Below is a small trained network, with its code and all its weights. Each question gives an input and a class and asks what happens when units are switched off, that is, made to give their printed mean instead of their output.

import numpy as np


def w(rows, s, z=0):
    codes = np.array(rows[::2]) - 128.0
    scale = np.full(codes.shape[1], s)
    scale[-1] = z or s
    return codes * scale


def norm(h):
    return h / np.sqrt((h * h).mean(-1, keepdims=True) + 1e-5)


def f(y):
    return np.maximum(y, 0)


def log_softmax(a):
    a = a - a.max(-1, keepdims=True)
    return a - np.log(np.exp(a).sum(-1, keepdims=True))


def net(x, mask):
    res = np.array(x, float).reshape(1, 4) / 4 @ E
    u = 0
    for l in range(2):
        y = f(norm(res) @ A[l][:, :-1].T + A[l][:, -1])
        res = res + np.where(mask[u : u + 13], y, B[l][:, -1]) @ B[l][:, :-1]
        u += 13
    return log_softmax(norm(res)[-1] @ U[:, :-1].T + U[:, -1])


A, B = {}, {}
E = w([
[244,176,138,134,46],'x0',
[45,44,90,51,93],'x1',
[53,253,156,129,104],'x2',
[130,128,129,129,128],'x3',
],0.0072)
A[0] = w([
[20,68,83,173,128,104],'0.n0',
[181,154,167,167,179,168],'0.n1',
[188,155,83,121,162,178],'0.n2',
[140,59,118,73,184,121],'0.n3',
[172,154,146,100,68,154],'0.n4',
[157,18,74,109,81,80],'0.n5',
[151,147,137,114,64,88],'0.n6',
[151,130,129,10,42,172],'0.n7',
[204,88,61,130,97,156],'0.n8',
[110,166,191,99,146,164],'0.n9',
[85,93,110,97,47,144],'0.n10',
[37,110,105,67,35,240],'0.n11',
[158,72,112,208,254,3],'0.n12',
],0.0094,0.0035)
B[0] = w([
[152,131,130,160,170,216],'0.n0',
[112,115,96,106,163,190],'0.n1',
[123,104,126,105,165,172],'0.n2',
[187,143,137,120,144,195],'0.n3',
[166,139,86,186,119,178],'0.n4',
[177,96,164,86,93,213],'0.n5',
[149,158,93,142,100,157],'0.n6',
[121,143,178,125,99,206],'0.n7',
[76,61,146,122,123,197],'0.n8',
[114,143,143,95,94,162],'0.n9',
[105,142,89,152,85,199],'0.n10',
[129,137,116,206,121,254],'0.n11',
[180,154,190,97,255,186],'0.n12',
],0.011,0.0084)
A[1] = w([
[194,177,120,148,137,206],'1.n0',
[100,162,188,91,194,68],'1.n1',
[238,174,138,108,145,179],'1.n2',
[86,183,136,185,200,222],'1.n3',
[108,154,99,212,64,209],'1.n4',
[164,71,95,138,134,124],'1.n5',
[183,105,136,115,140,157],'1.n6',
[96,91,127,244,153,44],'1.n7',
[187,36,133,131,204,40],'1.n8',
[189,39,119,166,191,127],'1.n9',
[172,70,95,162,172,100],'1.n10',
[53,74,84,141,124,166],'1.n11',
[167,193,78,56,102,3],'1.n12',
],0.011,0.0041)
B[1] = w([
[41,68,107,133,115,209],'1.n0',
[179,24,199,62,2,171],'1.n1',
[64,181,156,130,202,224],'1.n2',
[210,12,166,58,85,236],'1.n3',
[156,106,98,94,223,248],'1.n4',
[214,64,145,123,33,186],'1.n5',
[84,164,182,138,116,195],'1.n6',
[76,184,205,66,131,186],'1.n7',
[54,207,85,166,140,234],'1.n8',
[105,206,35,145,75,254],'1.n9',
[89,189,58,217,62,204],'1.n10',
[157,236,105,136,212,165],'1.n11',
[68,75,193,72,253,138],'1.n12',
],0.0079,0.0087)
U = w([
[77,169,153,102,250,144],'0',
[110,202,33,227,94,34],'1',
[190,28,190,66,66,248],'2',
],0.02,0.0012)

Each question gives the input, the list of numbers given to net, and the class t.
The units are the neurons (one row each of A and B). Each row of codes is followed by its name. A weight is (code - 128) times the scale printed after its matrix; where a second scale follows, it is the last column's (A, B and U).
mask holds one flag per neuron, layer by layer. A switched-off neuron (its flag False) gives its mean, the last column of its row in B, instead of its output. The means were averaged over made-up inputs and are rounded, as every weight is.
A unit's drop is (log p(t) with every unit on - log p(t) with that unit switched off) / (log p(t) with every unit on - log p(t) with every unit switched off).
unit that matters most: the unit with the biggest drop
k most important neurons: the k neurons with the biggest drops, biggest first
k most important neurons of layer l: the k neurons of layer l with the biggest drops, biggest first
drop of u: that unit's drop, to one decimal
input [2,-2,-8,-5], class 1: unit that matters most : 1.n9
input [-8,1,-5,3], class 1: 2 most important neurons : (1.n9 1.n10)
input [0,3,7,2], class 0: 3 most important neurons of layer 1 : (1.n9 1.n4 1.n10)
input [-1,4,4,4], class 0: 2 most important neurons of layer 1 : (1.n4 1.n9)
input [0,-7,6,3], class 2: 3 most important neurons of layer 1 : (1.n3 1.n8 1.n1)
input [-8,-8,2,4], class 2: 2 most important neurons : (1.n1 1.n3)
input [2,-1,-6,-6], class 1: 2 most important neurons : (1.n8 1.n9)
input [-1,0,-4,0], class 0: 2 most important neurons of layer 0 : (0.n12 0.n11)
input [0,3,-8,3], class 1: 3 most important neurons : (1.n9 1.n8 1.n3)
input [1,-5,5,0], class 0: 3 most important neurons of layer 0 : (0.n8 0.n12 0.n4)
input [0,-6,3,2], class 2: 2 most important neurons : (1.n3 0.n5)
input [-3,6,0,3], class 1: 2 most important neurons of layer 0 : (0.n0 0.n3)
input [0,7,-5,7], class 1: 2 most important neurons of layer 0 : (0.n11 0.n0)
input [-1,-6,7,7], class 2: most important neuron : (1.n3)
input [-1,-8,-5,-2], class 0: drop of 0.n12 : 3.2
input [3,-4,1,-8], class 0: drop of 0.n0 : 0.5
input [-1,-2,8,-5], class 2: drop of 1.n12 : 0.0
